Below are the code and all the weights of a small trained network. Each question names an input and a class and asks about switching units off, where a switched-off unit gives its printed mean instead of its output.

import numpy as np


def w(rows, s, z=0):
    codes = np.array(rows[::2]) - 128.0
    scale = np.full(codes.shape[1], s)
    scale[-1] = z or s
    return codes * scale


def f(y):
    return y / 2 * (1 + np.tanh(0.7978845608 * (y + 0.044715 * y**3)))


def log_softmax(a):
    a = a - a.max(-1, keepdims=True)
    return a - np.log(np.exp(a).sum(-1, keepdims=True))


def net(x, mask):
    res = np.array(x, float).reshape(1, 6) / 4 @ E
    y = f(res @ A[0][:, :-1].T + A[0][:, -1])
    res = res + np.where(mask, y, B[0][:, -1]) @ B[0][:, :-1]
    return log_softmax(res[-1] @ U[:, :-1].T + U[:, -1])


A, B = {}, {}
E = w([
[73,123,222,53,47,218,134,120,120,136,104],'x0',
[128,90,145,162,135,131,138,116,130,145,168],'x1',
[106,69,105,70,122,130,225,167,151,129,188],'x2',
[254,124,157,170,100,127,152,158,176,119,235],'x3',
[105,226,133,175,145,136,159,149,159,103,161],'x4',
[131,94,99,177,137,197,140,146,30,60,124],'x5',
],0.0098)
A[0] = w([
[39,155,66,192,168,86,243,224,138,65,163,190],'n0',
[158,92,173,60,2,203,244,183,158,106,225,190],'n1',
[90,157,106,211,149,215,102,157,75,23,150,220],'n2',
[146,234,116,196,150,204,138,152,87,44,123,164],'n3',
[51,153,194,94,100,199,109,29,169,185,40,169],'n4',
[116,16,112,120,125,138,156,178,68,49,125,187],'n5',
[222,177,96,127,134,39,73,92,178,131,113,180],'n6',
[165,7,138,155,208,159,101,104,116,140,111,118],'n7',
[96,144,110,134,114,170,37,78,80,163,86,252],'n8',
[111,155,116,163,168,96,150,112,149,144,210,128],'n9',
[120,119,192,152,67,211,187,202,122,153,211,189],'n10',
],0.0061,0.004)
B[0] = w([
[174,185,102,184,225,53,112,169,142,131,180,229],'n0',
[80,95,118,135,130,150,121,206,154,254,88,250],'n1',
[119,107,139,118,161,211,66,134,90,160,177,238],'n2',
[81,58,103,71,185,144,35,148,23,104,174,218],'n3',
[59,124,165,147,80,219,76,91,128,71,187,254],'n4',
[135,88,205,121,193,77,79,208,94,157,174,208],'n5',
[90,193,144,212,89,142,172,144,207,135,193,226],'n6',
[175,111,40,62,212,33,135,130,67,81,130,175],'n7',
[118,159,178,174,188,155,117,132,134,64,207,234],'n8',
[111,169,80,214,129,84,98,126,164,125,142,173],'n9',
[119,109,104,153,139,161,152,187,140,181,122,210],'n10',
],0.0079,0.0084)
U = w([
[225,94,89,96,26,94,158,114,151,102,47,71],'0',
[242,95,87,119,147,39,141,1,96,7,135,72],'1',
[126,243,166,209,151,71,193,93,223,112,187,188],'2',
[64,109,180,91,107,194,57,2,66,5,182,140],'3',
[175,152,104,105,13,119,205,36,20,93,2,2],'4',
[195,69,109,119,234,92,77,188,56,94,164,171],'5',
[122,121,144,64,58,49,227,108,79,104,77,80],'6',
[78,74,167,91,8,166,187,183,181,247,87,140],'7',
],0.0058,0.005)

Each question gives the input, the list of numbers given to net, and the class t.
The units are the neurons (one row each of A and B). Each row of codes is followed by its name. A weight is (code - 128) times the scale printed after its matrix; where a second scale follows, it is the last column's (A, B and U).
mask holds one flag per neuron, in row order. A switched-off neuron (its flag False) gives its mean, the last column of its row in B, instead of its output. The means were averaged over made-up inputs and are rounded, as every weight is.
A unit's drop is (log p(t) with every unit on - log p(t) with that unit switched off) / (log p(t) with every unit on - log p(t) with every unit switched off).
The circuit of an input: a set's keep is (log p(t) with only the set's units on - log p(t) with every unit switched off) / (log p(t) with every unit on - log p(t) with every unit switched off). Starting from all 11 units, units are removed one at a time, each time the one whose removal leaves the highest keep (on an exact tie, the one counted first), for as long as the keep stays at least 0.8.
units of the circuit, in order: the units of the circuit, biggest drop first
unit that matters most: the unit with the biggest drop
top k neurons: the k neurons with the biggest drops, biggest first
drop when u is switched off: that unit's drop, to one decimal
input [-2,4,-2,-1,7,1], class 5: top 2 neurons -> (n3 n4)
input [6,-7,7,7,7,-2], class 7: unit that matters most -> n1
input [3,1,-2,2,-5,-4], class 7: top 2 neurons -> (n3 n0)
input [6,-3,-2,3,6,-1], class 7: top 2 neurons -> (n1 n10)
input [2,1,-1,0,-6,-5], class 3: top 3 neurons -> (n1 n4 n10)
input [-3,3,-8,7,8,2], class 5: top 4 neurons -> (n3 n2 n4 n8)
input [4,3,-5,5,7,4], class 5: units of the circuit, in order -> (n4 n3)
input [-8,6,-2,-2,-7,-2], class 1: top 2 neurons -> (n7 n1)
input [-2,-5,6,2,-2,-3], class 7: units of the circuit, in order -> (n1 n8)
input [-1,-2,-8,2,3,8], class 3: top 2 neurons -> (n0 n1)
input [1,-2,-6,3,-2,0], class 3: top 2 neurons -> (n0 n1)
input [4,7,5,-3,-2,3], class 7: top 2 neurons -> (n1 n3)
input [-2,-3,-4,4,-4,0], class 2: units of the circuit, in order -> (n6 n3)
input [-4,-6,-3,-8,-6,-7], class 3: unit that matters most -> n4
input [3,5,-7,3,8,1], class 3: units of the circuit, in order -> (n3 n0)
input [6,8,6,-2,6,6], class 7: top 2 neurons -> (n1 n10)
input [7,6,-7,1,7,-5], class 3: drop when n4 is switched off -> 0.3
input [-6,2,-8,7,0,0], class 2: drop when n6 is switched off -> 1.9
input [4,6,4,6,4,-8], class 7: drop when n1 is switched off -> 0.2
input [3,-3,5,5,8,0], class 7: drop when n10 is switched off -> 0.1
input [5,7,5,1,-2,7], class 7: units of the circuit, in order -> (n1)
